Below is a small trained network, with its code and all its weights. Each question gives an input and a class and asks what happens when units are switched off, that is, made to give their printed mean instead of their output.

import numpy as np


def w(rows, s, z=0):
    codes = np.array(rows[::2]) - 128.0
    scale = np.full(codes.shape[1], s)
    scale[-1] = z or s
    return codes * scale


def f(y):
    return np.maximum(y, 0)


def log_softmax(a):
    a = a - a.max(-1, keepdims=True)
    return a - np.log(np.exp(a).sum(-1, keepdims=True))


def net(x, mask):
    res = np.array(x, float).reshape(1, 3) / 4 @ E
    y = f(res @ A[0][:, :-1].T + A[0][:, -1])
    res = res + np.where(mask, y, B[0][:, -1]) @ B[0][:, :-1]
    return log_softmax(res[-1] @ U[:, :-1].T + U[:, -1])


A, B = {}, {}
E = w([
[119,76,87,158,119,10,145,229,66,83,155,149],'x0',
[112,70,143,251,192,150,132,56,66,128,8,98],'x1',
[159,129,154,51,255,174,158,180,134,44,58,150],'x2',
],0.0094)
A[0] = w([
[120,112,122,188,139,24,128,206,90,105,134,140,83],'n0',
[147,126,141,91,183,138,148,157,129,112,103,131,33],'n1',
[106,142,104,97,220,143,118,141,113,111,121,131,58],'n2',
[121,145,101,198,74,107,115,79,128,150,154,119,69],'n3',
[124,127,135,151,61,122,137,115,118,155,151,129,46],'n4',
[128,129,127,152,96,124,126,108,129,139,142,132,247],'n5',
[124,117,134,152,144,135,126,120,112,132,113,126,72],'n6',
[131,126,124,102,185,136,125,147,131,108,108,125,210],'n7',
[132,116,130,144,69,124,136,113,127,133,141,127,99],'n8',
[123,162,144,103,116,225,121,23,162,156,128,132,77],'n9',
[124,104,130,251,183,126,129,80,94,124,65,126,89],'n10',
[128,144,129,20,74,124,127,158,146,131,188,135,64],'n11',
],0.018,0.013)
B[0] = w([
[172,45,18,192,125,120,139,110,100,132,95,83,233],'n0',
[136,64,206,110,126,91,74,134,178,110,91,169,165],'n1',
[124,110,196,157,151,162,78,137,136,96,87,138,168],'n2',
[133,93,224,118,160,128,55,141,163,97,67,154,203],'n3',
[151,55,152,111,170,111,60,152,195,79,88,177,170],'n4',
[62,194,249,102,50,184,238,94,27,184,153,138,207],'n5',
[128,144,103,112,120,108,94,152,168,125,131,114,147],'n6',
[88,143,230,107,74,145,166,100,60,170,125,143,201],'n7',
[136,109,177,95,169,121,105,143,122,108,97,136,166],'n8',
[171,38,11,193,128,88,135,139,92,118,104,91,212],'n9',
[124,214,78,55,157,115,105,149,187,124,201,146,252],'n10',
[122,212,68,85,177,120,92,136,184,124,176,133,213],'n11',
],0.018,0.024)
U = w([
[119,240,73,58,149,103,94,153,177,128,222,137,122],'0',
[118,72,255,107,115,126,76,136,112,91,72,186,102],'1',
[181,44,26,176,100,89,138,125,59,132,121,53,98],'2',
[70,191,203,116,38,172,208,92,23,211,170,119,251],'3',
[120,147,164,185,95,171,149,135,167,107,144,101,83],'4',
],0.011,0.012)

Each question gives the input, the list of numbers given to net, and the class t.
The units are the neurons (one row each of A and B). Each row of codes is followed by its name. A weight is (code - 128) times the scale printed after its matrix; where a second scale follows, it is the last column's (A, B and U).
mask holds one flag per neuron, in row order. A switched-off neuron (its flag False) gives its mean, the last column of its row in B, instead of its output. The means were averaged over made-up inputs and are rounded, as every weight is.
A unit's drop is (log p(t) with every unit on - log p(t) with that unit switched off) / (log p(t) with every unit on - log p(t) with every unit switched off).
The circuit of an input: a set's keep is (log p(t) with only the set's units on - log p(t) with every unit switched off) / (log p(t) with every unit on - log p(t) with every unit switched off). Starting from all 12 units, units are removed one at a time, each time the one whose removal leaves the highest keep (on an exact tie, the one counted first), for as long as the keep stays at least 0.8.
units of the circuit, in order: the units of the circuit, biggest drop first
most important unit: the unit with the biggest drop
top k neurons: the k neurons with the biggest drops, biggest first
drop of u: that unit's drop, to one decimal
input [8,3,7], class 2: top 2 neurons : (n0 n3)
input [4,3,1], class 2: top 2 neurons : (n0 n11)
input [3,3,-3], class 3: top 2 neurons : (n9 n11)
input [-5,-3,5], class 1: top 3 neurons : (n0 n10 n7)
input [-3,0,-3], class 3: units of the circuit, in order : (n5)
input [-1,-1,3], class 3: top 2 neurons : (n3 n4)
input [6,-5,-7], class 1: top 3 neurons : (n10 n3 n9)
input [1,5,-5], class 0: top 2 neurons : (n10 n7)
input [7,-3,-7], class 1: top 4 neurons : (n3 n9 n4 n5)
input [-2,-2,-3], class 3: top 3 neurons : (n10 n0 n5)
input [-3,-2,1], class 3: top 2 neurons : (n0 n10)
input [7,8,-3], class 0: top 2 neurons : (n10 n9)
input [5,3,1], class 2: drop of n0 : 2.5
input [0,5,5], class 0: drop of n10 : 4.0
input [7,0,1], class 2: most important unit : n0
input [-8,-7,8], class 1: drop of n2 : 1.7
